Below are the code and all the weights of a small trained network. Each question names an input and a class and asks about switching units off, where a switched-off unit gives its printed mean instead of its output.

import numpy as np


def w(rows, s, z=0):
    codes = np.array(rows[::2]) - 128.0
    scale = np.full(codes.shape[1], s)
    scale[-1] = z or s
    return codes * scale


def norm(h):
    return h / np.sqrt((h * h).mean(-1, keepdims=True) + 1e-5)


def f(y):
    return y / 2 * (1 + np.tanh(0.7978845608 * (y + 0.044715 * y**3)))


def log_softmax(a):
    a = a - a.max(-1, keepdims=True)
    return a - np.log(np.exp(a).sum(-1, keepdims=True))


def net(x, mask):
    res = np.array(x, float).reshape(1, 6) / 4 @ E
    u = 0
    for l in range(3):
        y = f(norm(res) @ A[l][:, :-1].T + A[l][:, -1])
        res = res + np.where(mask[u : u + 5], y, B[l][:, -1]) @ B[l][:, :-1]
        u += 5
    return log_softmax(norm(res)[-1] @ U[:, :-1].T + U[:, -1])


A, B = {}, {}
E = w([
[127,130,128,129,126,130,126],'x0',
[142,238,107,151,211,116,151],'x1',
[84,77,65,254,105,33,114],'x2',
[134,129,129,127,126,125,129],'x3',
[129,128,126,127,125,125,131],'x4',
[207,70,17,157,119,221,179],'x5',
],0.0045)
A[0] = w([
[50,140,202,189,95,39,107,46],'L0N1',
[177,158,121,98,126,214,175,4],'L0N2',
[111,174,251,3,146,121,69,128],'L0N3',
[124,82,115,165,55,104,110,105],'L0N4',
[126,197,99,107,159,141,179,50],'L0N5',
],0.0052,0.0025)
B[0] = w([
[180,118,133,63,188,103,67,182],'L0N1',
[148,117,180,88,179,91,51,163],'L0N2',
[102,85,88,249,62,177,203,253],'L0N3',
[106,127,254,139,116,119,136,151],'L0N4',
[161,137,158,146,209,119,111,147],'L0N5',
],0.0061,0.005)
A[1] = w([
[166,21,153,119,44,231,187,86],'L1N1',
[65,118,134,129,98,38,94,3],'L1N2',
[189,62,102,21,97,241,121,53],'L1N3',
[184,225,32,188,182,193,253,147],'L1N4',
[46,252,244,82,107,154,194,67],'L1N5',
],0.0036,0.0023)
B[1] = w([
[53,174,12,46,92,22,169,212],'L1N1',
[131,125,137,61,186,188,73,119],'L1N2',
[79,208,135,18,111,60,100,169],'L1N3',
[168,102,255,214,161,111,58,252],'L1N4',
[119,105,57,214,93,113,183,137],'L1N5',
],0.005,0.004)
A[2] = w([
[36,85,80,165,57,59,136,75],'L2N1',
[91,180,164,180,132,171,172,2],'L2N2',
[111,68,154,2,122,118,61,164],'L2N3',
[87,206,100,242,191,88,114,191],'L2N4',
[150,218,122,101,243,60,103,8],'L2N5',
],0.006,0.00072)
B[2] = w([
[147,101,186,91,103,253,137,249],'L2N1',
[224,73,39,172,190,66,75,167],'L2N2',
[106,186,92,223,223,20,112,204],'L2N3',
[115,202,65,98,146,47,196,253],'L2N4',
[114,74,110,17,7,252,117,207],'L2N5',
],0.0059,0.0044)
U = w([
[85,62,141,142,55,203,193,226],'0',
[86,187,58,24,138,74,133,155],'1',
[167,175,95,248,185,95,201,122],'2',
[200,142,158,82,186,224,88,7],'3',
[77,86,210,167,185,73,55,34],'4',
],0.013,0.0018)

Each question gives the input, the list of numbers given to net, and the class t.
The units are the neurons (one row each of A and B). Each row of codes is followed by its name. A weight is (code - 128) times the scale printed after its matrix; where a second scale follows, it is the last column's (A, B and U).
mask holds one flag per neuron, layer by layer. A switched-off neuron (its flag False) gives its mean, the last column of its row in B, instead of its output. The means were averaged over made-up inputs and are rounded, as every weight is.
A unit's drop is (log p(t) with every unit on - log p(t) with that unit switched off) / (log p(t) with every unit on - log p(t) with every unit switched off).
The circuit of an input: a set's keep is (log p(t) with only the set's units on - log p(t) with every unit switched off) / (log p(t) with every unit on - log p(t) with every unit switched off). Starting from the 12 units with the biggest drops (on a tie, the unit counted first), units are removed one at a time, each time the one whose removal leaves the highest keep (on an exact tie, the one counted first), for as long as the keep stays at least 0.8.
circuit, biggest first: the units of the circuit, biggest drop first
most important unit: the unit with the biggest drop
top k neurons: the k neurons with the biggest drops, biggest first
k most important neurons of layer l: the k neurons of layer l with the biggest drops, biggest first
drop when u is switched off: that unit's drop, to one decimal
input [-3,5,7,-6,5,-1], class 1: circuit, biggest first => [L0N3 L2N5]
input [-6,-7,-1,-6,-1,7], class 1: top 2 neurons => [L0N3 L1N3]
input [-1,0,-6,-5,4,5], class 1: most important unit => L1N3
input [-7,1,-4,6,-7,-8], class 2: circuit, biggest first => [L0N3 L2N2]
input [-8,3,-8,-7,-1,0], class 2: top 3 neurons => [L0N3 L0N1 L1N5]
input [6,-5,-8,1,-4,-1], class 0: top 2 neurons => [L0N3 L0N1]
input [4,5,-2,1,-4,4], class 3: top 2 neurons => [L0N3 L1N1]
input [-3,-3,0,-3,-8,-7], class 0: top 4 neurons => [L0N3 L1N4 L0N2 L2N1]
input [-6,0,-6,1,-3,-7], class 0: 2 most important neurons of layer 2 => [L2N3 L2N1]
input [8,1,-3,-7,-2,-4], class 2: top 2 neurons => [L2N5 L2N2]
input [-3,-2,0,7,4,2], class 1: top 2 neurons => [L0N3 L1N1]
input [-3,3,1,-7,-4,-3], class 1: top 3 neurons => [L0N1 L2N4 L2N5]
input [-2,4,4,-2,-8,0], class 1: top 2 neurons => [L0N3 L2N4]
input [1,3,-2,-6,-5,7], class 3: top neuron => [L0N3]
input [-8,2,4,-3,5,0], class 1: top 2 neurons => [L0N3 L2N4]
input [-1,-3,0,7,1,4], class 1: top 3 neurons => [L0N3 L1N3 L1N1]
input [8,2,-1,0,-7,4], class 3: top 2 neurons => [L0N3 L1N1]
input [2,-8,-4,7,8,8], class 1: drop when L0N3 is switched off => 0.2
input [1,3,-1,-2,3,-8], class 2: drop when L0N3 is switched off => 2.3
input [-2,6,-2,7,-7,-6], class 2: circuit, biggest first => [L0N3]
input [6,4,-2,-6,-8,7], class 3: drop when L0N3 is switched off => 0.4
input [3,-8,-6,0,2,-7], class 0: drop when L0N3 is switched off => 2.1
input [-6,8,-3,8,0,7], class 3: circuit, biggest first => [L0N3 L2N5]
input [3,0,-8,2,0,-5], class 0: top 2 neurons => [L0N3 L2N3]
